Here is a tiny trained network, its code and every weight. The questions are about switching its units off for an input and a class, where a switched-off unit gives its printed mean instead of its output.

import numpy as np


def w(rows, s, z=0):
    codes = np.array(rows[::2]) - 128.0
    scale = np.full(codes.shape[1], s)
    scale[-1] = z or s
    return codes * scale


def f(y):
    return np.maximum(y, 0)


def log_softmax(a):
    a = a - a.max(-1, keepdims=True)
    return a - np.log(np.exp(a).sum(-1, keepdims=True))


def net(x, mask):
    res = np.array(x, float).reshape(1, 5) / 4 @ E
    y = f(res @ A[0][:, :-1].T + A[0][:, -1])
    res = res + np.where(mask, y, B[0][:, -1]) @ B[0][:, :-1]
    return log_softmax(res[-1] @ U[:, :-1].T + U[:, -1])


A, B = {}, {}
E = w([
[115,138,134,116,86,129,136,142,123,138,113,127],'x0',
[58,176,115,182,212,79,110,228,208,111,27,165],'x1',
[82,51,7,199,47,73,100,164,163,44,195,140],'x2',
[106,114,157,163,131,118,99,110,93,91,108,141],'x3',
[214,137,44,60,106,193,13,145,150,181,79,232],'x4',
],0.013)
A[0] = w([
[99,40,78,170,79,93,181,128,130,138,186,129,181],'neuron 1',
[172,149,60,108,68,155,85,61,121,136,180,144,104],'neuron 2',
[152,122,220,145,158,112,188,103,98,163,114,90,227],'neuron 3',
[186,171,159,74,168,174,59,115,100,178,71,175,143],'neuron 4',
[170,115,43,158,136,132,55,204,125,152,31,223,82],'neuron 5',
[170,139,178,64,115,178,204,58,75,105,162,103,254],'neuron 6',
[107,195,143,106,196,121,165,160,143,116,43,141,155],'neuron 7',
[168,115,98,85,109,165,36,91,168,132,82,212,149],'neuron 8',
[78,200,112,139,192,101,158,143,161,140,96,133,168],'neuron 9',
[188,62,102,97,35,171,78,93,93,44,200,89,177],'neuron 10',
[97,101,76,178,113,79,110,199,255,82,112,137,86],'neuron 11',
[91,180,197,115,168,85,146,139,135,151,58,95,164],'neuron 12',
[149,139,146,78,140,159,132,97,61,145,134,141,168],'neuron 13',
],0.0091,0.0063)
B[0] = w([
[54,95,48,208,21,61,83,81,94,205,165,81,224],'neuron 1',
[154,16,116,117,18,50,47,97,98,140,64,177,215],'neuron 2',
[182,165,47,107,186,194,212,210,34,89,219,149,218],'neuron 3',
[137,37,223,76,100,155,170,57,197,107,74,32,242],'neuron 4',
[109,39,84,2,114,250,174,217,112,103,95,191,254],'neuron 5',
[117,160,103,76,96,200,184,142,63,10,246,95,246],'neuron 6',
[65,212,127,174,211,130,156,156,165,215,13,161,212],'neuron 7',
[219,47,133,63,112,230,75,113,181,117,95,129,245],'neuron 8',
[120,167,146,200,198,116,137,160,203,174,98,144,202],'neuron 9',
[181,26,73,87,101,88,84,101,77,233,131,122,255],'neuron 10',
[25,163,103,140,50,120,134,181,165,55,226,242,246],'neuron 11',
[140,190,144,161,206,135,179,184,127,160,116,164,212],'neuron 12',
[195,75,209,39,70,181,104,147,121,39,163,134,200],'neuron 13',
],0.0071,0.019)
U = w([
[108,136,75,78,119,174,161,181,89,55,187,168,162],'0',
[185,130,198,95,88,140,135,61,133,88,133,82,214],'1',
[137,210,142,189,169,114,185,141,123,172,107,129,165],'2',
[112,130,164,126,149,175,132,124,174,171,53,114,50],'3',
[79,116,93,178,101,87,130,81,95,161,184,11,181],'4',
[171,115,92,119,100,89,58,110,108,177,103,176,3],'5',
[54,179,152,204,92,48,144,143,172,64,173,147,97],'6',
],0.012,0.0027)

Each question gives the input, the list of numbers given to net, and the class t.
The units are the neurons (one row each of A and B). Each row of codes is followed by its name. A weight is (code - 128) times the scale printed after its matrix; where a second scale follows, it is the last column's (A, B and U).
mask holds one flag per neuron, in row order. A switched-off neuron (its flag False) gives its mean, the last column of its row in B, instead of its output. The means were averaged over made-up inputs and are rounded, as every weight is.
A unit's drop is (log p(t) with every unit on - log p(t) with that unit switched off) / (log p(t) with every unit on - log p(t) with every unit switched off).
The circuit of an input: a set's keep is (log p(t) with only the set's units on - log p(t) with every unit switched off) / (log p(t) with every unit on - log p(t) with every unit switched off). Starting from the 12 units with the biggest drops (on a tie, the unit counted first), units are removed one at a time, each time the one whose removal leaves the highest keep (on an exact tie, the one counted first), for as long as the keep stays at least 0.8.
circuit, biggest first: the units of the circuit, biggest drop first
unit that matters most: the unit with the biggest drop
top k neurons: the k neurons with the biggest drops, biggest first
drop of u: that unit's drop, to one decimal
input [-4,6,0,8,1], class 3: unit that matters most	neuron 6
input [4,-4,5,-4,0], class 4: circuit, biggest first	(neuron 1; neuron 5)
input [8,-1,-8,3,1], class 1: top 3 neurons	(neuron 4; neuron 5; neuron 11)
input [1,-7,1,-4,-4], class 4: top 2 neurons	(neuron 5; neuron 1)
input [-7,6,0,-5,8], class 3: top 4 neurons	(neuron 4; neuron 6; neuron 3; neuron 7)
input [0,-7,1,0,-7], class 4: top 2 neurons	(neuron 1; neuron 5)
input [7,8,-7,-2,0], class 2: top 2 neurons	(neuron 12; neuron 8)
input [7,-4,-6,1,1], class 1: top 4 neurons	(neuron 4; neuron 5; neuron 11; neuron 13)
input [-7,-5,-6,-1,4], class 1: drop of neuron 11	0.0
input [-2,-1,-5,7,1], class 1: drop of neuron 4	0.9
input [2,2,-8,-1,8], class 3: drop of neuron 7	0.2
input [4,-2,-5,-3,1], class 1: drop of neuron 11	0.7
input [8,1,1,7,-6], class 6: top 2 neurons	(neuron 5; neuron 10)
input [-1,6,-5,8,1], class 3: unit that matters most	neuron 4
